Below is a small trained network, with its code and all its weights. Each question gives an input and a target symbol and asks what happens when units are switched off, that is, made to give their printed mean instead of their output.

import numpy as np


def w(rows, s, z=0):
    codes = np.array(rows[::2]) - 128.0
    scale = np.full(codes.shape[1], s)
    scale[-1] = z or s
    return codes * scale


def f(y):
    return y / 2 * (1 + np.tanh(0.7978845608 * (y + 0.044715 * y**3)))


def softmax(a):
    e = np.exp(a - a.max(-1, keepdims=True))
    return e / e.sum(-1, keepdims=True)


def log_softmax(a):
    a = a - a.max(-1, keepdims=True)
    return a - np.log(np.exp(a).sum(-1, keepdims=True))


def net(x, mask):
    ids = ['βγεζηλμξψ'.index(c) for c in x.split()]
    T = len(ids)
    res = E[ids] + P[:T]
    q, k, v = (res @ M[0].T for M in (Q, K, V))
    z = softmax(np.where(np.tri(T) > 0, q @ k.T / 3**0.5, -1e9)) @ v
    res = res + np.where(mask[0], z, O[0][:, -1]) @ O[0][:, :-1]
    y = f(res @ A[0][:, :-1].T + A[0][:, -1])
    res = res + np.where(mask[1:9], y, B[0][:, -1]) @ B[0][:, :-1]
    return log_softmax(res[-1] @ U[:, :-1].T + U[:, -1])


Q, K, V, O, A, B = {}, {}, {}, {}, {}, {}
E = w([
[85,85,185,114,64],'β',
[92,116,127,98,122],'γ',
[116,139,187,185,65],'ε',
[203,147,79,69,104],'ζ',
[84,110,140,133,151],'η',
[77,82,115,112,102],'λ',
[218,189,107,132,194],'μ',
[155,250,161,136,78],'ξ',
[52,163,227,176,187],'ψ',
],0.019)
P = w([
[121,141,118,157,100],'0',
[12,133,85,49,33],'1',
[63,165,84,68,47],'2',
[69,139,70,63,76],'3',
[155,125,116,109,106],'4',
[101,4,164,63,2],'5',
[205,55,197,111,39],'6',
[252,159,92,156,150],'7',
[217,102,118,135,92],'8',
],0.0064)
Q[0] = w([
[166,49,129,153,91],'head 0',
[80,142,234,119,116],'head 0',
[70,175,1,111,52],'head 0',
],0.0084)
K[0] = w([
[193,61,28,103,255],'head 0',
[106,183,210,120,224],'head 0',
[68,239,205,56,227],'head 0',
],0.0058)
V[0] = w([
[145,112,223,100,213],'head 0',
[44,135,155,155,149],'head 0',
[163,2,46,188,157],'head 0',
],0.0079)
O[0] = w([
[108,139,243,126,255,94],'head 0',
[150,28,154,193,168,141],'head 0',
[7,145,17,115,149,2],'head 0',
],0.0096,0.012)
A[0] = w([
[123,195,108,145,136,120],'neuron 0',
[168,179,88,128,195,131],'neuron 1',
[220,120,116,141,120,197],'neuron 2',
[29,48,102,254,105,210],'neuron 3',
[44,105,101,227,209,252],'neuron 4',
[161,73,130,33,157,96],'neuron 5',
[111,106,184,212,97,61],'neuron 6',
[89,41,134,183,216,201],'neuron 7',
],0.0099,0.0037)
B[0] = w([
[125,103,143,163,85,131],'neuron 0',
[75,167,184,96,78,131],'neuron 1',
[91,87,167,129,111,253],'neuron 2',
[121,120,49,141,222,157],'neuron 3',
[254,100,155,72,162,137],'neuron 4',
[135,173,164,167,215,135],'neuron 5',
[200,228,104,155,200,191],'neuron 6',
[178,85,127,94,101,145],'neuron 7',
],0.0088,0.015)
U = w([
[141,140,155,126,128,2],'β',
[133,149,155,92,128,14],'γ',
[130,175,121,217,144,115],'ε',
[186,186,103,2,111,32],'ζ',
[190,114,137,60,149,8],'η',
[138,55,78,174,78,208],'λ',
[74,252,177,2,171,189],'μ',
[146,67,209,135,51,191],'ξ',
[136,154,228,102,213,46],'ψ',
],0.0066,0.0054)

Each question gives the input, a string of symbols that net reads in full, and the target symbol t.
The units are the heads (3 rows each of Q, K, V and O) and the neurons (one row each of A and B). Each row of codes is followed by its name. A weight is (code - 128) times the scale printed after its matrix; where a second scale follows, it is the last column's (O, A, B and U).
mask holds one flag per unit, heads first, then neurons. A switched-off unit (its flag False) gives its mean, the last column of its rows in O or B, instead of its output. The means were averaged over made-up inputs and are rounded, as every weight is.
A unit's drop is (log p(t) with every unit on - log p(t) with that unit switched off) / (log p(t) with every unit on - log p(t) with every unit switched off).
The circuit of an input: a set's keep is (log p(t) with only the set's units on - log p(t) with every unit switched off) / (log p(t) with every unit on - log p(t) with every unit switched off). Starting from all 9 units, units are removed one at a time, each time the one whose removal leaves the highest keep (on an exact tie, the one counted first), for as long as the keep stays at least 0.8.
circuit, biggest first: the units of the circuit, biggest drop first
top k neurons: the k neurons with the biggest drops, biggest first
drop when u is switched off: that unit's drop, to one decimal
input β η β ξ β ξ ξ μ, target ξ: circuit, biggest first => neuron 6; neuron 2
input β β ξ ξ ψ λ, target ψ: circuit, biggest first => head 0; neuron 5
input ξ ψ ε ε, target ψ: top neuron => neuron 6
input ξ ξ ξ ζ, target ξ: top 3 neurons => neuron 2; neuron 6; neuron 3
input ξ ξ ξ λ η λ ξ λ ε, target ε: circuit, biggest first => head 0; neuron 6; neuron 3
input λ λ ξ ξ ξ λ η, target λ: circuit, biggest first => head 0; neuron 3
input μ ζ γ, target μ: top 2 neurons => neuron 2; neuron 7
input ε ξ λ ξ λ η λ, target λ: top 2 neurons => neuron 3; neuron 6
input λ λ η, target λ: top 2 neurons => neuron 6; neuron 3
input γ ε λ, target λ: top 2 neurons => neuron 6; neuron 3
input ε ψ ξ, target ψ: drop when neuron 2 is switched off => 0.0
input λ μ ε λ ξ ξ ξ ξ, target ξ: drop when neuron 1 is switched off => 0.0
input ξ ξ μ, target ξ: drop when neuron 6 is switched off => 0.2
input η η γ λ ζ λ η β, target λ: top neuron => neuron 6
